Below is a small trained network, with its code and all its weights. Each question gives an input and a class and asks what happens when units are switched off, that is, made to give their printed mean instead of their output.

import numpy as np


def w(rows, s, z=0):
    codes = np.array(rows[::2]) - 128.0
    scale = np.full(codes.shape[1], s)
    scale[-1] = z or s
    return codes * scale


def f(y):
    return np.maximum(y, 0)


def log_softmax(a):
    a = a - a.max(-1, keepdims=True)
    return a - np.log(np.exp(a).sum(-1, keepdims=True))


def net(x, mask):
    res = np.array(x, float).reshape(1, 5) / 4 @ E
    y = f(res @ A[0][:, :-1].T + A[0][:, -1])
    res = res + np.where(mask, y, B[0][:, -1]) @ B[0][:, :-1]
    return log_softmax(res[-1] @ U[:, :-1].T + U[:, -1])


A, B = {}, {}
E = w([
[123,134,142,127,135,124,115,142,125,122,139],'x0',
[215,71,151,199,58,166,178,226,191,63,210],'x1',
[165,105,208,59,250,197,204,39,119,60,148],'x2',
[150,194,2,140,128,118,177,79,51,105,219],'x3',
[36,194,89,166,178,196,194,224,206,91,112],'x4',
],0.0098)
A[0] = w([
[192,30,154,160,43,174,183,191,193,113,223,90],'N0',
[60,160,135,68,173,106,122,81,93,135,55,98],'N1',
[18,193,99,18,188,141,88,116,76,245,50,100],'N2',
[114,154,42,221,78,47,43,209,112,238,74,142],'N3',
[105,188,130,92,141,117,119,88,121,186,93,59],'N4',
[102,218,68,142,119,99,160,118,23,111,224,57],'N5',
[33,188,95,137,184,211,193,199,138,103,45,117],'N6',
[124,131,184,55,225,140,148,54,166,77,139,149],'N7',
[33,195,131,160,202,195,188,192,113,148,77,100],'N8',
[36,166,121,232,90,18,87,158,137,201,84,174],'N9',
[183,106,165,180,180,115,179,138,148,102,152,73],'N10',
[173,101,195,76,232,216,185,81,134,84,136,150],'N11',
[113,237,52,89,154,97,116,77,94,107,156,62],'N12',
[45,191,122,69,167,105,41,59,144,133,63,67],'N13',
[140,177,84,103,202,122,221,92,67,110,232,52],'N14',
[114,133,162,56,220,127,144,81,145,68,129,140],'N15',
[224,73,162,68,92,86,53,66,55,131,100,99],'N16',
[149,94,211,120,138,85,99,175,214,115,136,78],'N17',
[204,17,179,88,72,108,81,64,33,189,157,75],'N18',
[209,94,125,145,110,157,136,144,182,87,159,2],'N19',
[87,94,217,110,165,156,108,146,187,184,36,62],'N20',
[66,95,189,60,166,143,72,127,170,216,11,75],'N21',
[119,98,255,176,72,167,124,95,179,98,28,33],'N22',
[194,114,162,77,153,86,109,136,3,198,61,150],'N23',
[41,171,109,89,134,164,218,158,184,103,71,126],'N24',
],0.0089,0.0039)
B[0] = w([
[173,182,176,94,70,169,181,182,155,13,166,213],'N0',
[126,144,160,75,69,143,170,179,148,82,180,192],'N1',
[146,158,187,54,89,128,157,199,193,69,174,233],'N2',
[69,60,132,38,50,150,107,38,164,184,94,252],'N3',
[128,170,139,126,105,136,142,139,170,92,218,168],'N4',
[151,160,37,185,203,162,166,48,95,206,148,199],'N5',
[83,121,152,201,229,2,80,183,98,102,88,206],'N6',
[73,65,129,63,61,132,99,74,190,179,69,201],'N7',
[92,152,179,158,201,47,65,181,66,125,90,196],'N8',
[50,85,133,69,82,130,84,51,184,169,88,228],'N9',
[139,149,103,82,75,124,174,146,162,96,124,160],'N10',
[84,45,127,33,83,123,77,108,194,195,71,214],'N11',
[195,211,66,157,139,193,180,142,138,139,220,188],'N12',
[193,192,165,84,82,193,159,181,124,19,227,203],'N13',
[173,123,81,194,162,181,135,64,162,185,120,194],'N14',
[96,92,130,62,92,137,100,104,210,183,85,189],'N15',
[85,107,174,209,202,68,64,146,64,70,50,218],'N16',
[175,156,66,174,133,164,161,115,100,178,130,177],'N17',
[75,173,153,185,218,68,71,173,97,80,99,225],'N18',
[144,155,159,123,115,146,171,179,168,104,116,165],'N19',
[193,188,43,176,136,171,144,40,37,186,129,195],'N20',
[241,165,56,210,153,210,201,75,85,179,170,209],'N21',
[158,178,30,178,152,159,187,87,139,201,142,187],'N22',
[81,135,150,159,152,58,124,154,90,85,103,198],'N23',
[82,134,165,191,171,62,111,164,70,76,54,188],'N24',
],0.0089,0.021)
U = w([
[7,4,157,16,62,142,51,62,203,211,71,196],'0',
[28,131,201,229,254,23,35,199,43,49,75,52],'1',
[198,170,206,85,71,193,187,225,173,12,229,201],'2',
[206,166,27,228,194,220,172,47,81,223,176,1],'3',
],0.0092,0.0011)

Each question gives the input, the list of numbers given to net, and the class t.
The units are the neurons (one row each of A and B). Each row of codes is followed by its name. A weight is (code - 128) times the scale printed after its matrix; where a second scale follows, it is the last column's (A, B and U).
mask holds one flag per neuron, in row order. A switched-off neuron (its flag False) gives its mean, the last column of its row in B, instead of its output. The means were averaged over made-up inputs and are rounded, as every weight is.
A unit's drop is (log p(t) with every unit on - log p(t) with that unit switched off) / (log p(t) with every unit on - log p(t) with every unit switched off).
The circuit of an input: a set's keep is (log p(t) with only the set's units on - log p(t) with every unit switched off) / (log p(t) with every unit on - log p(t) with every unit switched off). Starting from the 12 units with the biggest drops (on a tie, the unit counted first), units are removed one at a time, each time the one whose removal leaves the highest keep (on an exact tie, the one counted first), for as long as the keep stays at least 0.8.
units of the circuit, in order: the units of the circuit, biggest drop first
unit that matters most: the unit with the biggest drop
top k neurons: the k neurons with the biggest drops, biggest first
drop of u: that unit's drop, to one decimal
input [0,-4,-2,-3,5], class 1: unit that matters most => N6
input [-2,-7,-3,-7,-5], class 2: top 4 neurons => (N2 N13 N1 N5)
input [-4,-4,4,-5,3], class 3: top 3 neurons => (N21 N20 N3)
input [-8,-3,-3,-7,7], class 1: top 2 neurons => (N6 N8)
input [-6,-7,6,0,2], class 2: top 2 neurons => (N13 N2)
input [-8,-7,7,-8,1], class 3: top 3 neurons => (N21 N20 N22)
input [0,7,-7,5,-4], class 0: top 3 neurons => (N3 N13 N2)
input [-5,7,4,-8,6], class 3: top 4 neurons => (N22 N20 N17 N2)
input [2,-6,4,8,-8], class 1: top 4 neurons => (N16 N18 N23 N21)
input [2,2,-1,-6,5], class 3: top 3 neurons => (N20 N22 N16)
input [0,7,2,-8,5], class 3: top 4 neurons => (N22 N20 N17 N2)
input [-2,3,-6,6,-3], class 0: top 2 neurons => (N3 N21)
input [-8,-8,-7,6,-6], class 2: top 2 neurons => (N13 N12)
input [-2,5,7,-2,3], class 0: units of the circuit, in order => (N11)
input [-5,-6,3,-8,5], class 3: top 2 neurons => (N21 N20)
input [5,-7,-8,7,7], class 0: top 2 neurons => (N3 N9)
input [-4,-7,6,1,5], class 2: top 2 neurons => (N13 N2)
input [-4,5,5,6,-6], class 1: drop of N16 => 0.7
input [-6,-3,1,0,-2], class 2: drop of N6 => 0.3
input [0,4,6,0,5], class 0: unit that matters most => N11
input [-8,-2,-5,5,4], class 0: drop of N20 => 0.4
input [5,-1,8,5,-4], class 0: drop of N19 => 0.0
